Each row has a name. Each question is about the rows just above it.

[ -4.8  16.9 -31.1 -31.1 -25.4 -63.4 -32.6 -31.1 -31.1  43.3 -57.0 -38.9] : V
[-21.4 -18.9 -37.3  23.4 -31.8  50.5  42.8   3.8 -25.2 -57.4  48.6 -39.3] : B
[-25.7 -22.1 -31.5 -29.6  -8.4  46.1  44.9 -25.7 -34.6 -47.6  64.7 -16.6] : T
[  6.5  12.4 -23.7 -22.6  33.4   4.2 -55.1  19.5  76.5 -25.3 -51.7  15.4] : U
[ 12.7  64.5 -32.4  16.9  61.5 -61.4 -32.4 -32.4 -32.4  56.4 -27.0  15.3] : E
[-12.0  83.5  31.6   9.8  52.2 -76.8 -63.9 -36.1 -65.4  55.9 -58.6 -21.4] : Q
[ -4.8  29.8 -36.9 -14.2   1.2  36.4 -63.0 -37.6  24.8 -14.2 -46.5 -39.8] : Y
Which value appears more than once in V?  [-31.1]
Which value appears more than once in Y?  [-14.2]
Which value appears more than once in E?  [-32.4]
Which value appears more than once in T?  [-25.7]

[-53.5 -41.3   1.6 -20.8 -11.7   5.8  27.4 -18.6 -41.3] = L
[-31.8 -18.1  -3.9 -10.6 -12.5  18.6  49.3 -13.2 -32.1] = N
[-53.3 -36.9 -52.5 -32.1 -41.3  23.1 -41.3  -9.0 -26.4] = F
[  8.9 -10.3  -8.3   6.8 -47.8  -8.3  66.6  -6.0  -8.3] = K
[-53.5 -29.1 -29.2 -20.8 -11.7  27.4  27.4 -18.6 -41.3] = C
[-53.5 -29.1   1.6 -20.8 -11.7  21.5  27.4 -18.6 -41.3] = Z
[  8.9 -10.3  -8.3  -8.3 -47.8  15.4  46.3  -7.1 -26.2] = J
Which value appears more than once in F?  [-41.3]
The value that J holds more than once:  [-8.3]
Repeated in K:  [-8.3]
The value that L holds more than once:  [-41.3]
Which value appears more than once in C?  [27.4]
Where do [-53.3 -36.9 -52.5 -32.1 -41.3  23.1 -41.3  -9.0 -26.4] appear?  F

[ 19.9  72.8 -53.8  72.8  19.9  72.8] -> G
[-49.0 -52.0  48.8  71.6  -8.4 -67.6] -> P
[-49.0 -52.0  -3.0  71.6  -8.4  66.9] -> W
[-49.0 -52.0  -3.0  71.6  -8.4 -67.6] -> M
[-20.5  72.8 -53.8 -20.5 -20.5  57.3] -> S
Which value appears more than once in S?  [-20.5]
[-49.0 -52.0  -3.0  71.6  -8.4  66.9] is in which row?  W
Whose row is [-49.0 -52.0  -3.0  71.6  -8.4 -67.6]?  M
Whose row is [-49.0 -52.0  48.8  71.6  -8.4 -67.6]?  P

[  8.0   4.2  -8.5  12.3  -4.3  -4.3  -3.3   1.5  36.4   9.5 -27.3   3.7
  -7.6 -24.5   4.2   2.6 -18.9   8.9] : fip
[ 91.6  30.8  30.0  91.6  22.4  19.5  16.9  -4.7 -91.9 -39.4  21.9 -39.9
  11.9  70.1  41.8   1.5  91.6   8.7] : Gebor
[-27.9  25.8  22.7 -28.7  19.6  14.9  12.3  -2.6 -57.8 -28.9  -1.1   1.3
   7.9  43.3  35.5   1.3  71.3  13.3] : retu
[ -2.0  -0.6   1.4   2.5  -3.0   4.3   4.0  -0.7  13.2   1.7 -30.3  -4.8
 -12.4   0.0  38.5   9.1  16.2  21.1] : Gipa
[-33.2  29.3  27.5 -37.4  21.2  18.4  15.5  -4.0 -87.1 -36.3  14.2 -38.7
  11.7  60.5  38.0   0.9  83.6   9.7] : Zes
[-32.6  30.4  27.3 -34.5  22.3  17.2  15.2  -3.3 -76.2 -35.4  10.4 -40.2
  12.8  55.2  35.4  -0.1  80.3  11.1] : lagu
[  2.2   1.5  -2.3  -0.7   4.2  -4.7  -4.4   1.1  -5.9  -1.8  22.7   2.3
  12.1  -5.0 -37.7  -9.5 -19.2 -17.4] : Roz
[ -2.4   0.5   1.2   2.9  -1.9   4.1   4.0  -0.4  15.6   1.1 -34.4  -7.1
 -12.2  -2.4  40.7   9.1  17.1  21.3] : zomek
[  4.5  -2.6  -6.1  11.3  -2.3  -2.0  -1.1   1.4  39.0   6.4 -39.0  -3.0
 -10.6 -23.2  19.4   4.9  -7.8  16.6] : bafet
Repeated in Gebor:  [91.6]
Repeated in zomek:  [-2.4]
Which value appears more than once in retu?  [1.3]

[ -7.1 -21.9 -23.0   0.8 -17.9  -3.5 -36.2 -31.7  -3.4  33.9  -5.0 -21.0
   4.0 -19.4  70.4] = fov
[  3.5   7.5   5.3 -24.4  50.7  -5.4 -29.2  -4.5  -0.4 -10.7   7.5   9.3
 -15.6  12.0  -6.7] = Bukon
[  1.1 -22.4 -31.5   1.1   1.1   0.3 -13.5 -45.2  -6.1  31.6  -3.3   4.2
 -13.5 -13.5 -16.2] = Kefos
[ -2.0  -7.8   0.7 -17.6  -6.6  -9.7  11.2  -9.9  14.3 -44.0   4.5  11.3
  10.5  -9.5  19.4] = govol
[  3.1  -1.4   6.3  -0.3  31.4  -1.7 -34.8  -2.9   3.4 -28.1   6.0   7.8
   2.9  13.5  27.6] = lemu
[ -5.4  23.6  25.0  21.9 -25.2   1.9   7.9  38.0  -0.2 -31.6  -8.0  -4.8
   3.2 -18.2  12.9] = tivu
[  3.6  21.6  14.8  -9.3 -41.0  -6.1  -4.3   3.3   3.3  35.2   7.3 -10.3
  11.3   3.3  -7.9] = Kenep
[ -2.0  -7.8   0.7 -17.6  -6.6  -9.7  11.2  -9.9  14.3  -1.5   0.1  -5.2
  -0.7 -10.0 -16.1] = Nada
The value that Kenep holds more than once:  [3.3]
The value that Bukon holds more than once:  [7.5]
Whose row is [  1.1 -22.4 -31.5   1.1   1.1   0.3 -13.5 -45.2  -6.1  31.6  -3.3   4.2
 -13.5 -13.5 -16.2]?  Kefos
Whose row is [  3.1  -1.4   6.3  -0.3  31.4  -1.7 -34.8  -2.9   3.4 -28.1   6.0   7.8
   2.9  13.5  27.6]?  lemu

[-65.9  -6.4   0.0   0.0 -53.1 -15.7  20.9  22.9  40.1 -13.4  46.4  -1.9
  47.4   1.4  17.0 -40.1   0.0   0.0 -67.4  18.2 -48.7  -2.4   0.0  20.5
   0.0 -37.2  35.4   0.0 -17.4 -32.2  63.5  68.3  38.5]  leso
[-62.9   0.0  20.1   0.2  25.0 -26.2  -7.4 -30.5  59.5   2.7  30.0   0.0
  11.0 -22.2  62.0 -35.7  -2.5 -27.8 -11.2   0.0 -33.4  -2.4   0.0  20.5
   0.0 -37.2  35.4   0.0 -17.4  23.1  10.1   0.0   5.1]  mevoz
[-76.0   6.4  28.3  23.4  63.3 -19.4 -27.8   0.0  37.5   0.0 -25.9 -35.6
  -0.1   0.0  32.4   0.0  -4.6   7.1  11.5  35.4  20.3  17.1  -7.2   9.5
  46.9  33.7  33.0   0.0 -23.2 -20.8   0.0   0.0  36.2]  Buluz
[-72.5 -14.1  17.5  -3.2  -1.0  30.5   0.0   0.0  59.2   0.0  42.9   5.2
  19.5 -26.4  54.8  30.5   0.0   0.0   0.0  -3.6 -45.4   6.7   0.0   5.0
  35.1 -14.1  30.5  20.6  30.5 -27.1  73.6  38.8  28.6]  dom
[-15.9   6.4  28.3  23.4  63.3 -19.4 -27.8   0.0  37.5   0.0 -25.9 -35.6
  -0.1   0.0  32.4   0.0  -4.6   7.1  11.5  35.4  20.3  17.1  -7.2   9.5
  46.9  33.7  33.0   0.0 -23.2 -20.8   0.0   0.0  36.2]  mesuf
[  0.0  -8.7  22.5   0.0  46.8 -28.1 -16.9 -40.8  55.9   0.0  12.4   0.0
   0.0 -11.3  61.3 -33.3   0.0 -21.2  -0.3  11.4 -16.2  12.4  13.6  -2.6
  48.0   0.0  27.6   0.0  -1.1 -37.2   0.0   0.0  37.3]  mekos
[  0.0  -9.8  10.0   0.7 -44.0 -15.1   0.0  12.7  48.0 -10.3  50.2  -0.2
   0.0 -12.7   0.0 -40.3   0.0  -6.7 -56.7   6.0 -52.8  -0.3   9.3  18.0
  15.9 -47.2  35.7   0.0  -2.1   5.0  36.9   0.0   0.0]  tik
[-62.9   0.0  20.1   0.2  25.0 -26.2  -7.4 -30.5  59.5   2.7  30.0   0.0
  11.0 -22.2  62.0 -35.7  -2.5 -27.8 -11.2   0.0 -33.4   9.5  22.1  -1.0
  43.5 -25.6  28.0 -12.3   7.9 -35.6  78.0  52.3  33.9]  gase
Which value appears more than once in gase?  [0.0]
The value that Buluz holds more than once:  [0.0]

